In the rows, zero is written as 128.
Each row is followed by its class number.
[176  99 140  96 152  99  80 140 133 107 161 128 117 171 148 114 114  96
 106 147 142 143 140 117 126 125 162 158 153 107 163 151 153 101 100 166
 159 119 144 148 123 171 148 162]	12
[143 112 160  90 134  90  89 141 116 101 151 142  81 139 128 147 142  98
 133 158 142 137 149 152  98 101 144 130 144  93 148 150 129  87 127 152
 117 142 168 156 120 165 161 145]	10
[124 134 127 188 117  99 143 165 129 116 151 107  94 109  93 141 126 142
  94 143 155 104 139 132 132 133  87 171 145 118 150 125 131 131 137  77
  95 114 126 119 139 146 135 120]	4
[105 179 151 117 220  55  92 143 106 140 147 143 139 155  90 172 137 126
 102 166 143 155  81 135 153 137  61 124 129 136  80  93  94 105  71 115
 135 140 155 102 119 158 117 138]	11
[143 119 130  79 175 101  74 161 115 109 159 131 128 190 149 156 132 114
 111 145 141 134 113 115 165  87 127 127 122 114 148 127 129  78 105 146
 124 116 148 150 137 193 163 153]	9
[171 128 144 108 162  84  76 161 116  98 136 147 111 154 144 156 148 132
 108 120 138 143 132 124 148 127 147 149 126  86 186 115 125  63 119 150
 130 122 173 155 133 177 152 154]	2
[128 134 142  98 161  90 117 174 100  88 150 132 100 158 134 163 134 139
 104 125 156 157 127 118 128 133 119 139 147 125 165 129 124  94 109 116
 120 107 152 142 110 184 170 150]	5
[170 108 152  69 146  82  76 155 108 103 167 164 110 179 141 140 119 110
 118 145 144 139 163 111 146  90 138 174 134  96 104 134 131 100 124 168
 147 113 181 139 125 173 149 149]	10
[144 156 150 178 105  60 169 123 139 142 131  99 119 149 118 145 113 149
 101 135 162 119  99 104 162 169 105 163 144 104 190 138 127 136 125  93
  99 138 163  89 123 115 128 111]	0
[ 97 210 118 124 201  80 129 163  98 146 130 117 144 156 100 161 165 161
 105 127 158 172 120 127 131 130  75 142 146 142  40 125  91 122  78  96
 118 140 175  77 114 157 149 134]	10
[111 171 115 102 217  48 104 180 100 152 143 136 170 147  96 173 147 123
  82 157 144 142  85 150 181 147  50 130 175 151  67  81  99 121  65 112
 144 154 160  91 105 159 114 136]	8
[ 87 214 128 124 202  92  89 163  94 132 153 124 141 173  90 138 150 132
 100 154 134 165 130 142 153 136  79 132 150 139  94  94  91  97  81  95
 113 151 159 105 119 161 132 133]	1
[111 140 175 183  85  72 167 127 140 123 126 127 104 150 108 159 113 144
 109 140 164 108 117 110 167 182  92 169 187 139 216 133 125 103 106 101
  88 144 135  96 107 153 140 115]	8
[114 137 148 145 121  66 131 133 152  94 150 120  74 119 112 140 115 115
  82 170 141 126 141 124 176 139  88 181 137 118 192 127 138 130 132 113
 102 158 123 117 124 131 101  99]	1
[161 108 153  66 169  71  71 154 124  75 170 140 108 128 140 153 126 110
 129 140 120 121 148 133 138 103 133 146 135 109 157 114 151 147 109 167
 124 147 138 146 137 184 144 143]	3
[143 146 174 114 132  84  68 149 115  91 140 192 130 213 125 144 122  92
 110 137 138 134 142 109 141 118 111 139 173 111 187 133 131  92  94 158
 139 135 145 121 119 191 160 151]	8
[140 139 173  60 142  75  41 159  99  84 180 168 113 180 122 145 110 114
 117 149 154 135 130 105 148 112 110 142 150 104 137 137 109  97  95 159
 120 118 146 138 139 203 161 167]	6
[108 196 111 136 184  62 105 167  90 131 124 173 141 142 126 168 128 134
  86 133 144 142  84 125 147 120  75  92 125 122 136  91  98  77  91  95
 136 130 180  85 132 186 125 135]	4
[106 156 168 151  78 100 153 123 140 102 144 163  99 191 110 149  99 130
  98 119 161 117 110  91 164 151  80 166 171 157 172 143 115 152 107 116
  68 162 128  99 121 113 129 125]	0
[135 124 168 126 160  70  89 166 102  71 148 132  83 161 136 151 131 113
 113 145 144 156 128 126 124 134 134 102 127 100 189 121 117  93 114 141
 118 121 126 166 148 185 163 159]	11
[ 85 210 131 141 200  77  70 139 109 144 159 154 154 168 131 165 147 130
 129 156 143 148 115 136 125 130  71 117 113 119 117 106  79  83  87 121
 127 156 183  99 123 159 106 123]	0
[159 135 151  77 198  40  55 150 132 102 156 133  90 143 144 168 141 123
 132 155 145 132 129 144 150 110 122 125 107  88 167 104 124  87 107 154
 148 114 177 141 134 188 135 147]	3
[151 123 158 109 140  64  70 181 117  73 156 143  90 166 134 149 110 117
 103 149 153 148 137 122 123  83 144 121 138 105 160 137 106  85 108 136
 115  99 127 157 148 187 168 160]	4
[150 135 158 108 138  82  93 175 133  92 150 147 105 195 116 146 125 113
 119 130 150 146 118 112 130 110 144 121 159 124 127 150 119  89  70 141
 127 136 143 135 138 189 178 176]	7
[164 113 153  76 180 102  42 153 102 113 161 152 103 182 121 133 130 119
 134 127 131 148 129 135 134 110 133 146 115  81 114 128 116  84 123 170
 132 119 191 148 136 162 145 167]	9
[100 184 106 136 192  70  91 181  96 133 129 120 149 148 130 160 162 164
 104 139 128 165 101 157 149 150  90 108 142 105  79 104  77  87  84  88
 105 116 163 110 112 131 111 123]	5
[119 203 147 137 196  50  58 151  91 130 141 121 163 174 105 134 130 140
 111 148 119 148 108 142 165 127  84 129 143  97  80  87  96 105  81 118
 121 118 171  93 120 139 113 136]	1
[165 133 158  63 146  93  95 153 124  93 155 178 112 187 111 164 140 126
 112 138 154 159 130 114 131 112 130 144 172 116 131 140 135 119 102 158
 133 142 169 157 118 195 157 156]	7
[122 128 182 142 108  69 151 125 141 131 136 126  94 155  88 160 109 132
 108 177 151 111  93 150 166 161 104 167 159 123 126 134 136 116 125 102
 109 131 129  98 104 136 131 104]	11
[137 118 171 100 182  64  87 161 117  89 142 122  94 188 133 148 148  98
 106 124 159 147 106 123 148  93 119 138 149 107 139 122 101  96 110 157
 146 140 143 161 127 171 170 165]	11
[108 207 121  94 230  71  92 181 106 172 166 129 149 149  90 163 130 118
  98 184 134 155  77 146 148 109  70 123 143 118  55 118  89  98  87 107
 138 136 198  92 113 181 108 141]	7
[150 146 190 123 148  90  86 168  94  83 155 153 104 179 123 137 154 108
 127 139 156 157 139 134 149 140 149 147 185 115 187 131 132  93 108 174
 125 118 127 179 139 180 162 159]	11
[ 95 190 140 128 220  29  58 153 102 134 146 114 148 148  99 161 130 149
 120 147 121 150 112 152 158 144  93  89 139 124  83  73  75  96  71 130
 120 125 186 113 106 160  92 129]	3
[102 167 180 141  62  46 109 145 136  91 152 115  94 135  86 134 109 129
  96 159 158 120 114 145 150 155  86 139 146 114 191 125 106 124 125 103
  96 141 117 104 130 130 124 113]	1
[122 153 161 162 132  80 142 141 158 121 133 137  88 154 102 136  97 129
  75 127 150 114 126  86 199 165  70 175 146 142 211 125 141 122 118  98
  88 128 114  91 137 115 111 114]	2
[138 129 161  48 161  95  48 155 126  84 160 153  99 199 133 155  94  91
  83 142 128 154 114 110 135 117 139 160 142 101 169 146 120  78  94 145
 100 153 167 141  99 170 153 162]	5
[134 144 150 162 103  81 168 145 103 133 139 147  87 115  91 122 113 131
  68 134 177 111 111  96 168 174  87 186 183 128 205 145 135 118 108  93
 103 128 128  97 132 140 130 126]	4
[154 106 142  73 179  45  54 157 145  99 170 124  92 157 166 195 140 113
 135 145 146 140 136 127 135 116 124 112  94  88 143  95 123 100 118 146
 115 155 168 166 153 174 146 150]	9
[110 138 166 184  68  84 189 122 127 150 139 130 104 156  82 149 111 132
  92 149 160 122 118 108 148 174  99 197 200 139 181 168 123 127 111 103
  90 157 141  87  87 149 132 109]	8
[137 142 146  52 177  95 107 177 100  70 155 172 105 153 156 150 122 111
  97 132 165 142 113  94 165  87 110 146 143 137 149 134 127 104 103 148
 157 136 139 128 143 206 176 165]	7
[146 153 173  76 154  86  73 154 110  96 140 137 108 170 103 119 137 125
 108 132 151 151 117 132 151 131 137 139 140 129 193 147 116 107  82 160
 123 113 114 146 124 169 152 156]	3
[150 117 130  98 148  73  86 170 150 100 151 157 113 139 123 152 151 103
 115 159 141 137 137 157 135  84 136 124 129 136 164 133 143 103 104 155
 142 121 122 173 123 196 162 144]	12
[162 124 161  81 153  91  45 142 124  91 163 138 121 191 120 142 123 102
 116 111 136 142 122 121 133 113 118 127 128  80 152 121 115 124 110 171
 137 154 183 153 129 188 142 167]	6
[149 126 149  76 147  73  78 151  93 102 146 165 117 167 127 143 124  93
 110 162 150 140 127 118 170 130 125 120 170 103 159 147 122  96 109 164
 152 132 157 150 127 186 154 150]	6
[ 97 186 121 115 198  86  71 142 112 165 165 120 175 148  95 167 123 145
 117 127 112 151 103 120 120 114  79 140  79 125  61  82  86 104 106 114
 111 152 213 101 113 161 101 128]	9
[158 112 140  78 159  74 107 138 109 103 147 136 103 153 130 153 146 101
 121 145 150 141 126 144 136 106 126 151 101 116 148 152 129 120 100 178
 171 143 177 156 103 174 159 151]	10
[134 157 181 147 121  68 155 140 132 142 139 138  90 162  82 140 114 134
  92 153 189 121 107 125 165 187 100 163 182 116 172 135 145  98 115  69
 114 147 153  84 115 140 144 114]	7
[ 96 149 144 162 117  71 181 150 134 114 142 112 105 137 139 169 104 156
 110 152 173 120 120 109 150 161  95 171 160 152 132 130 124 116 131  74
  98 145 142  69 121 135 142  98]	0
[150 119 178  81 144  72  74 134 125 108 182 129 104 186 108 141 105 118
 110 126 147 149 130 132 144 117 156 145 144 112 169 130 126  92  96 155
 128 115 168 160  91 161 147 151]	5
[150 125 148  62 149  81  97 163 123 104 156 126  96 167 136 133 152 105
 119 138 175 148 133 135 127 123 109 121 154 119 124 142 119 113  98 156
 166 126 142 130 142 159 155 159]	10
[163 134 155 100 166  76  46 155  99  68 147 141 118 195 144 147 135 116
 116 132 141 117 124 122 168 134 117 155 167  73 159 126 138  87  98 156
 135 126 188 147 118 185 162 161]	6
[111 180 117 135 221  53  85 150 108 155 127 130 148 184 103 151 130 117
  95 157 123 155 108 122 172 158  76 119 151 121  92 113  74  92  51 118
 134 155 185  93 108 149 124 147]	8
[164 129 150  64 158  74  95 167 122  92 146 168  88 168 128 147 120  95
  79 137 161 149  97 130 170  89 123 161 137 130 176 137 110  96  95 149
 137 151 154 147 129 158 148 157]	4
[129 144 177 144  94 116 167 127 150 134 145 144 102 168  79 142  88 133
  75 130 166 111 118  93 162 142 101 200 187 151 188 130 151  81 138  76
 100 130 160  68 110 144 139 111]	2
[155 126 154  56 207  44  90 149 107 124 151 143  87 157 139 162 136 113
 115 169 150 155 103 127 164 125 118 161 106  95 129 148 119 114 103 168
 151 122 140 146 123 180 156 155]	11
[161 126 158  60 161  63  37 122 139 102 179 105 121 140 146 164 134 115
 134 162 140 140 125 119 111  92 138 137 109  72 143 133 112  82 102 151
 126 149 183 147 148 165 156 151]	9
[ 85 214 118 137 185  65 122 159  73 144 152 162 164 132 126 158 152 163
 108 148 159 158 100 123 145 135  77 118 138 152  97 108  82  94  74 103
 126 120 152  85 126 159 122 122]	0
[ 98 219 120 101 220 108 103 174  77 128 151 164 168 157 105 168 147 136
  93 172 141 163 105 125 151 105  72 127 158 145  62 105  94  98  84  91
 129 139 176 104 119 187 140 135]	7
[100 215 126 122 176  69  89 165  74 144 119 158 146 144 103 140 149 133
 103 148 120 154  99 144 136 156  77 138 129 110  70 101  94  98  85  96
 121 144 158  73 116 144 124 132]	1
[115 133 181 183 101  73 171 120 127 113 105 128  73 157  90 145 115 141
 101 128 142 112 102 121 168 198 107 153 164 120 150 125 132 120 112  98
  90 141 124 104 103 128 143 118]	11
[130 140 161 131  88  85 130 114 144 127 144 150 114 147  74 141  98 128
  85 129 153 118 102 103 168 149  91 178 149 129 159 147 138 136 111 123
 112 151 147  92 107 154 112 118]	6
[149 134 176  89 144  91  53 173 116  83 137 152 102 166 104 138 132 103
 110 138 131 157 123 149 110 127 131 145 144  79 160 157 119  93 114 157
 135 124 148 139 111 170 151 152]	5
[172 110 155  74 144  69  99 158 107  95 141 151 104 173 108 123 139 127
 100 121 166 172 122 125 117 102 138 130 160 121 163 148 104 102  89 149
 153 116 147 163 126 158 159 156]	4
[149 128 169  71 170  75  74 141  98 106 135 170  97 189 119 141 109 108
  84 126 172 164 117  92 122 119 121 162 111 120 176 144 101  90  93 149
 146 137 141 149 113 176 162 165]	4
[ 91 196 131 132 175  95  99 171  62 115 121 168 171 158 101 163 139 131
 104 147 137 163 104 121 146 159  69  89 181 143  94 102  86 104  83  97
 103 153 159 104 131 170 137 139]	6
[124 141 158 207  92  91 171 133 112 129 140 142 102 129  85 129  96 147
  87 104 159 115 134  95 142 158 101 211 166 125 168 141 139 141 131  93
  91 150 152  82 118 141 127 112]	4
[154 135 144  72 167  65  96 170  94  95 168 170  92 147 136 138 140 127
 133 162 139 144 138 145 133 121 130 120 141 107 116 146 125 114  89 146
 135 113 131 127 143 171 169 149]	0
[157 123 158  87 181  46  99 149 122  80 144 115  80 143 151 156 155 131
 112 152 176 176 122 127 131 143 144 127 148 101 186 142 132  91 106 149
 150 118 135 158 147 168 163 153]	11
[118 163 154 194  74  76 162 141 158 132 122 154 114 137  66 144 116 138
  98 131 139 118 129 130 125 188  94 175 132 146 149 127 150 139 106  86
 111 150 138  78  97 155 130 103]	12
[128 111 154 105 165  79  80 164 139  78 144 118  81 141 133 146 115 104
 104 144 161 156 128 119 117 102 128 124 117 133 162 149 120  80  96 156
 123 125 123 136 142 168 148 165]	10
[176 128 143  80 157  62  95 149 151  77 151 140 100 163 159 163 136 124
 110 142 161 157 127 128 138 117 130 136 161 130 159 120 146 127  97 146
 137 120 153 150 133 152 153 157]	12
[ 98 167 172 170 109  76 170 125 127  84 127 109 103 150  88 158 118 156
  87 142 140 126 109 110 159 152  73 157 162 132 124 115 113 146 118  90
 106 124 135  99 103 146 137 104]	11
[106 207 109 129 210  68 119 170 125 168 153 138 140 171 110 166 139 154
 115 145 142 170 109 130 164 113  94 128 127 156  95 113  86 101  84 100
  87 129 179 104 128 142 122 132]	0
[120 129 153 179  64  86 154 121 157 122 116 157 115 153 101 146  99 129
  91 147 159 116 113 126 154 161 104 170 179 133 191 153 140 123 143 103
  97 163 152  88 108 131 123  99]	12
[145 133 169 109 151  63  77 176 117 101 162 105  87 169 162 152 154 112
 139 148 158 133 150 150 117 144 120 119 155  74 157 118 121 103 116 133
  98 134 147 152 142 157 149 146]	10
[122 207 142 111 203  49  66 163  97 132 163 145 159 137  95 162 130 136
  86 172 128 160 105 140 138 127  71 129 139 104  78 106  96 107  85 105
 132 125 168  73 130 149 106 125]	2
[ 78 206 115 108 220  89 100 187  93 127 147 147 153 180 113 165 126 139
  86 146 126 180  99 119 167 115  55  99 149 151  80 106  66 104  70  89
 102 130 157  90 121 160 121 135]	5
[111 201 128 121 211  84 110 143 120 145 132 147 150 144 103 156 146 142
  96 133 152 178  94 137 137 127  70 129 124 145  83 101  77 116  78  99
 139 175 185  76 126 151 127 138]	12
[ 99 141 157 168  97  90 167 150 123 147 137 134  89 141  98 135 110 107
  79 148 161 125 116 120 158 190  82 171 178 135 200 139 114 119 131  97
  95 165 129  93 108 132 111 114]	8
[118 209 140 126 222  81  43 157  90 133 155 148 179 178 101 154 147 132
 108 145 119 129 116 149 149 157  76 145 154 109  77  90 120  84  64 121
 140 136 180  84 108 167 121 136]	2
[149 143 183 113 167  53  94 136 111 109 159 142  90 170 135 148 154 112
 109 147 170 156 127 111 166 118 138 149 179  94 168 137 121  93 101 163
 130 127 134 156 137 174 152 151]	11
[130 134 163 142  98  59 137 124 143 135 143 128  89 153  97 162 131 139
 104 147 178 116 109 119 171 169  95 173 194 109 159 153 131 119 113 108
  85 153 151 109 112 145 130 118]	6
[ 98 202 139 143 187  81  83 150  66 128 134 151 155 184  94 150 101 136
  93 141 131 156  91 124 145 117  78 112 139 138  87 107  65 111  83 117
 112 110 174 113 105 146 120 149]	4
[151  98 160  55 142  75  37 136 116  72 176 158 101 179 137 152 119 120
 118 139 173 152 121 121 122 108 128 118 140 111 136 144 115 103  95 170
 135 119 134 158 139 171 148 174]	6
[100 188 126 134 205  55  66 181 102 127 155 134 150 142 108 177 142 137
 115 153 107 154 122 162 119 135  90  97 135  95  73  85 101  90  89  90
 109 134 187 103 106 170 118 122]	5
[113 139 156 137  95  75 171 134 138 113 156 123 101 138 114 149 123 153
 118 156 148 110 137 126 175 151 106 150 169 134 167 137 118 133 117 109
  85 145 128 124 116 150 142  97]	0
[145 130 147  71 166  60  81 157 115 102 160 178 101 159 124 159 117 118
  99 131 158 149 129  80 131  80  92 140 141 120 143 134 104 111  93 167
 147 110 146 141 138 211 145 165]	4
[125 154 155 186  95  82 177 137 137 111 125  92  78 121 102 141  98 158
  91 130 159 124 115 109 150 174 116 174 162 126 193 143 116 108 116  82
  85 130 156  97 124 135 136 119]	4
[ 97 203 112 129 202  94  73 165 110 152 147 167 163 165 100 135 123 124
  95 170 131 153 110 133 140 132  69 124 148 153  77 114 103  89  68  96
 117 122 153  77 128 151 116 140]	12
[112 139 173 149  95  83 159 145 151 119 121 132  83 130  68 139 141 120
 102 149 155 119 135 139 140 138  89 179 188 138 120 162 131 133 111 103
  83 159 119  98 109 119 142 106]	10
[135 132 150  70 150  88  84 174 108  86 163 136 100 150 136 140 164 119
 114 144 158 146 133 140 140  75 111 142 168 102 154 161 107 105 111 175
 116 123 143 159 133 188 155 152]	10
[168 133 173 114 178  52  59 157 120  88 152 129  98 193 131 157 119 110
 115 131 161 145 124 117 132  95 123 160 148  87 143 142 109 110  96 164
 141 127 173 142 131 177 161 172]	4
[122 153 153  98 162  86  87 122 109  98 157 129 104 197 142 121  93 112
 101 133 137 157 137  55 155 100 102 150 122 111 182 140  92 107  93 150
 122 133 152 122 140 173 151 165]	1
[146 124 152  79 165  69  86 153 128 109 154 164 105 177 134 155 129  91
  89 141 159 140 113 116 158 100 108 150 150 122 214 135 131  91  98 160
 141 140 144 143 114 191 151 158]	8
